Below are the code and all the weights of a small trained network. Each question names an input and a target symbol and asks about switching units off, where a switched-off unit gives its printed mean instead of its output.

import numpy as np


def w(rows, s, z=0):
    codes = np.array(rows[::2]) - 128.0
    scale = np.full(codes.shape[1], s)
    scale[-1] = z or s
    return codes * scale


def norm(h):
    return h / np.sqrt((h * h).mean(-1, keepdims=True) + 1e-5)


def f(y):
    return np.maximum(y, 0)


def softmax(a):
    e = np.exp(a - a.max(-1, keepdims=True))
    return e / e.sum(-1, keepdims=True)


def log_softmax(a):
    a = a - a.max(-1, keepdims=True)
    return a - np.log(np.exp(a).sum(-1, keepdims=True))


def net(x, mask):
    ids = ['βγδημστω'.index(c) for c in x.split()]
    T = len(ids)
    res = E[ids] + P[:T]
    u = 0
    for l in range(2):
        q, k, v = (norm(res) @ M[l].T for M in (Q, K, V))
        z = softmax(np.where(np.tri(T) > 0, q @ k.T / 4**0.5, -1e9)) @ v
        res = res + np.where(mask[u], z, O[l][:, -1]) @ O[l][:, :-1]
        u += 1
        y = f(norm(res) @ A[l][:, :-1].T + A[l][:, -1])
        res = res + np.where(mask[u : u + 8], y, B[l][:, -1]) @ B[l][:, :-1]
        u += 8
    return log_softmax(norm(res)[-1] @ U[:, :-1].T + U[:, -1])


Q, K, V, O, A, B = {}, {}, {}, {}, {}, {}
E = w([
[82,90,191,142,23,153,189,157,207,136],'β',
[146,55,204,129,192,193,157,198,107,103],'γ',
[21,165,144,200,130,219,172,109,100,76],'δ',
[112,111,136,57,138,193,57,108,173,67],'η',
[149,73,186,177,145,105,53,97,92,66],'μ',
[189,190,118,140,132,165,141,63,192,217],'σ',
[175,170,60,121,177,253,178,77,100,112],'τ',
[154,217,138,209,167,173,202,93,72,188],'ω',
],0.0073)
P = w([
[212,132,115,254,104,189,131,168,226,66],'0',
[122,83,140,169,156,170,128,89,192,129],'1',
[112,102,113,171,118,185,78,157,133,177],'2',
[190,177,170,159,128,144,124,144,184,65],'3',
[96,90,159,111,160,126,146,70,157,132],'4',
[124,111,137,124,91,171,75,139,87,181],'5',
[187,199,173,109,109,105,146,138,145,70],'6',
[92,104,169,67,147,92,158,52,115,134],'7',
[123,123,135,87,64,140,85,123,41,180],'8',
[174,205,172,74,92,74,158,137,88,78],'9',
[95,107,183,24,138,59,151,57,109,149],'10',
],0.0091)
Q[0] = w([
[118,115,134,63,113,127,212,131,143,150],'L0H1',
[25,29,16,145,166,87,122,110,98,237],'L0H1',
[41,21,180,85,177,150,146,56,177,150],'L0H1',
[124,101,6,154,91,143,82,254,136,176],'L0H1',
],0.0096)
K[0] = w([
[79,118,138,62,48,125,187,186,126,126],'L0H1',
[140,87,143,231,94,167,107,227,233,83],'L0H1',
[122,20,210,47,108,107,80,213,199,75],'L0H1',
[114,132,59,255,181,239,149,111,234,133],'L0H1',
],0.0074)
V[0] = w([
[108,114,144,65,151,169,227,255,145,135],'L0H1',
[102,130,64,21,131,141,46,154,185,69],'L0H1',
[143,173,63,85,193,215,152,102,102,136],'L0H1',
[181,80,153,206,251,128,104,199,98,100],'L0H1',
],0.0055)
O[0] = w([
[165,69,224,118,127,227,170,157,102,171,50],'L0H1',
[190,97,154,166,29,187,91,91,168,62,6],'L0H1',
[100,111,136,144,146,139,119,3,79,165,149],'L0H1',
[91,138,93,27,42,59,190,133,62,140,231],'L0H1',
],0.0059,0.0025)
A[0] = w([
[153,79,57,122,173,71,109,77,127,207,110],'L0N1',
[156,208,119,148,90,115,71,138,110,86,125],'L0N2',
[163,86,94,131,85,85,55,107,130,95,83],'L0N3',
[95,130,116,2,203,116,94,123,158,121,74],'L0N4',
[93,95,60,89,127,80,123,137,119,174,107],'L0N5',
[125,195,143,208,187,89,65,152,202,106,2],'L0N6',
[79,36,95,116,157,129,111,88,90,204,131],'L0N7',
[152,109,185,174,177,122,72,173,98,96,119],'L0N8',
],0.0083,0.0097)
B[0] = w([
[145,105,151,85,132,110,164,154,103,93,214],'L0N1',
[126,80,149,93,146,132,128,148,137,113,228],'L0N2',
[110,167,149,129,164,112,150,130,92,159,201],'L0N3',
[118,128,78,167,117,130,126,129,135,153,194],'L0N4',
[134,124,143,162,142,170,102,120,142,146,203],'L0N5',
[191,83,188,81,184,164,126,137,183,250,152],'L0N6',
[133,151,131,126,95,138,89,159,162,105,254],'L0N7',
[115,143,77,149,114,138,115,119,153,123,184],'L0N8',
],0.014,0.0037)
Q[1] = w([
[254,101,88,50,179,125,70,158,200,183],'L1H1',
[121,169,19,72,171,250,220,109,112,85],'L1H1',
[113,90,216,79,95,119,186,93,189,197],'L1H1',
[12,35,82,132,141,127,46,128,147,79],'L1H1',
],0.0097)
K[1] = w([
[231,55,61,53,145,124,79,94,167,188],'L1H1',
[110,104,87,106,159,254,176,119,88,112],'L1H1',
[122,121,192,130,88,132,156,139,200,176],'L1H1',
[89,49,115,163,111,124,85,139,135,44],'L1H1',
],0.013)
V[1] = w([
[73,112,154,135,146,120,70,128,175,95],'L1H1',
[160,114,114,106,171,132,64,123,1,143],'L1H1',
[130,117,40,155,102,165,107,124,131,123],'L1H1',
[126,132,94,154,177,126,147,97,254,151],'L1H1',
],0.0049)
O[1] = w([
[203,126,55,89,115,156,203,88,94,154,170],'L1H1',
[98,67,135,129,11,163,193,144,232,129,4],'L1H1',
[118,144,252,85,76,25,142,109,154,161,53],'L1H1',
[24,94,170,35,129,132,135,120,60,117,199],'L1H1',
],0.0039,0.0019)
A[1] = w([
[142,150,70,155,163,37,156,81,81,203,60],'L1N1',
[165,101,125,156,132,122,104,8,109,135,49],'L1N2',
[106,81,148,165,189,156,149,88,157,156,135],'L1N3',
[86,117,40,129,145,55,157,83,106,161,73],'L1N4',
[141,117,127,102,129,88,151,166,154,105,65],'L1N5',
[162,62,161,147,135,124,111,181,26,171,2],'L1N6',
[153,109,93,186,55,129,117,186,206,181,57],'L1N7',
[138,114,144,91,92,157,92,163,27,170,96],'L1N8',
],0.013,0.0088)
B[1] = w([
[81,76,57,139,86,139,169,74,169,141,214],'L1N1',
[159,156,168,149,117,75,115,52,5,126,190],'L1N2',
[178,112,116,119,113,96,105,146,147,161,250],'L1N3',
[109,111,83,174,128,134,188,83,151,170,220],'L1N4',
[75,125,105,105,122,65,94,129,112,126,158],'L1N5',
[87,39,249,53,72,150,223,154,62,137,161],'L1N6',
[82,208,73,163,130,152,13,85,147,139,194],'L1N7',
[94,92,170,108,109,135,158,168,85,144,254],'L1N8',
],0.015,0.0063)
U = w([
[64,211,120,148,108,163,33,146,145,169,102],'β',
[81,65,190,97,89,161,184,206,54,169,64],'γ',
[148,206,144,190,226,127,202,210,120,104,201],'δ',
[171,89,134,81,94,196,121,102,175,3,154],'η',
[84,136,93,58,141,2,116,169,142,60,88],'μ',
[207,83,131,105,177,108,101,189,183,210,180],'σ',
[178,130,157,161,128,73,106,50,29,127,81],'τ',
[88,82,66,144,121,127,200,64,173,150,253],'ω',
],0.0058,0.0015)

Each question gives the input, a string of symbols that net reads in full, and the target symbol t.
The units are the heads (4 rows each of Q, K, V and O) and the neurons (one row each of A and B). Each row of codes is followed by its name. A weight is (code - 128) times the scale printed after its matrix; where a second scale follows, it is the last column's (O, A, B and U).
mask holds one flag per unit, layer by layer, with each layer's heads first. A switched-off unit (its flag False) gives its mean, the last column of its rows in O or B, instead of its output. The means were averaged over made-up inputs and are rounded, as every weight is.
A unit's drop is (log p(t) with every unit on - log p(t) with that unit switched off) / (log p(t) with every unit on - log p(t) with every unit switched off).
The circuit of an input: a set's keep is (log p(t) with only the set's units on - log p(t) with every unit switched off) / (log p(t) with every unit on - log p(t) with every unit switched off). Starting from the 12 units with the biggest drops (on a tie, the unit counted first), units are removed one at a time, each time the one whose removal leaves the highest keep (on an exact tie, the one counted first), for as long as the keep stays at least 0.8.
units of the circuit, in order: the units of the circuit, biggest drop first
k most important neurons: the k neurons with the biggest drops, biggest first
top k neurons in layer l: the k neurons of layer l with the biggest drops, biggest first
drop of u: that unit's drop, to one decimal
input σ σ η β δ μ τ σ δ β, target σ: units of the circuit, in order -> L0H1, L0N6
input τ τ μ, target β: units of the circuit, in order -> L1N7, L0N7
input δ τ ω γ η σ δ, target σ: units of the circuit, in order -> L0H1, L0N6, L1N3
input σ μ ω τ μ η β σ β τ σ, target σ: units of the circuit, in order -> L0H1, L1N3
input μ τ ω μ σ β τ, target τ: units of the circuit, in order -> L0H1, L1N2
input σ β ω ω ω β β τ, target σ: units of the circuit, in order -> L0H1, L1N3
input σ τ γ, target β: most important neuron -> L0N7
input β β η σ β σ γ τ, target γ: units of the circuit, in order -> L0H1, L1N8
input β η γ η ω μ, target β: units of the circuit, in order -> L1H1, L1N7
input β ω γ β μ β μ γ μ δ, target μ: units of the circuit, in order -> L0H1, L0N2, L1N8
input τ β τ η β σ μ, target σ: units of the circuit, in order -> L0H1, L0N6
input δ δ η η δ σ δ β, target σ: units of the circuit, in order -> L0H1, L1N3
input β σ δ β η γ δ μ ω, target β: top 4 neurons in layer 0 -> L0N7, L0N2, L0N6, L0N3
input δ μ σ, target β: units of the circuit, in order -> L1N7
input β ω τ, target β: units of the circuit, in order -> L0N7, L1H1, L1N7
input μ μ τ δ σ σ η, target σ: units of the circuit, in order -> L0H1, L0N6
input η δ η η δ μ σ η δ γ, target η: 2 most important neurons -> L0N8, L0N7
input σ η γ δ, target η: top 3 neurons in layer 1 -> L1N8, L1N2, L1N4
input η η τ γ σ δ, target β: 2 most important neurons -> L1N7, L1N6
input γ η σ δ τ σ, target γ: units of the circuit, in order -> L1N8
input μ μ γ, target β: 2 most important neurons -> L1N7, L0N3
input γ η β β, target η: top 3 neurons in layer 0 -> L0N7, L0N4, L0N2
input δ ω β η μ τ γ, target τ: 2 most important neurons -> L0N7, L1N2
input β β β β β μ δ β η μ, target μ: top 2 neurons in layer 0 -> L0N2, L0N8
input β ω μ β γ μ τ, target τ: drop of L0H1 -> 2.2
input μ δ μ, target γ: drop of L0H1 -> 4.2
input δ μ β η, target μ: top neuron in layer 1 -> L1N5
input η γ σ η σ β μ ω τ β, target ω: drop of L1N8 -> 0.0
input η τ δ, target β: drop of L1H1 -> 0.4
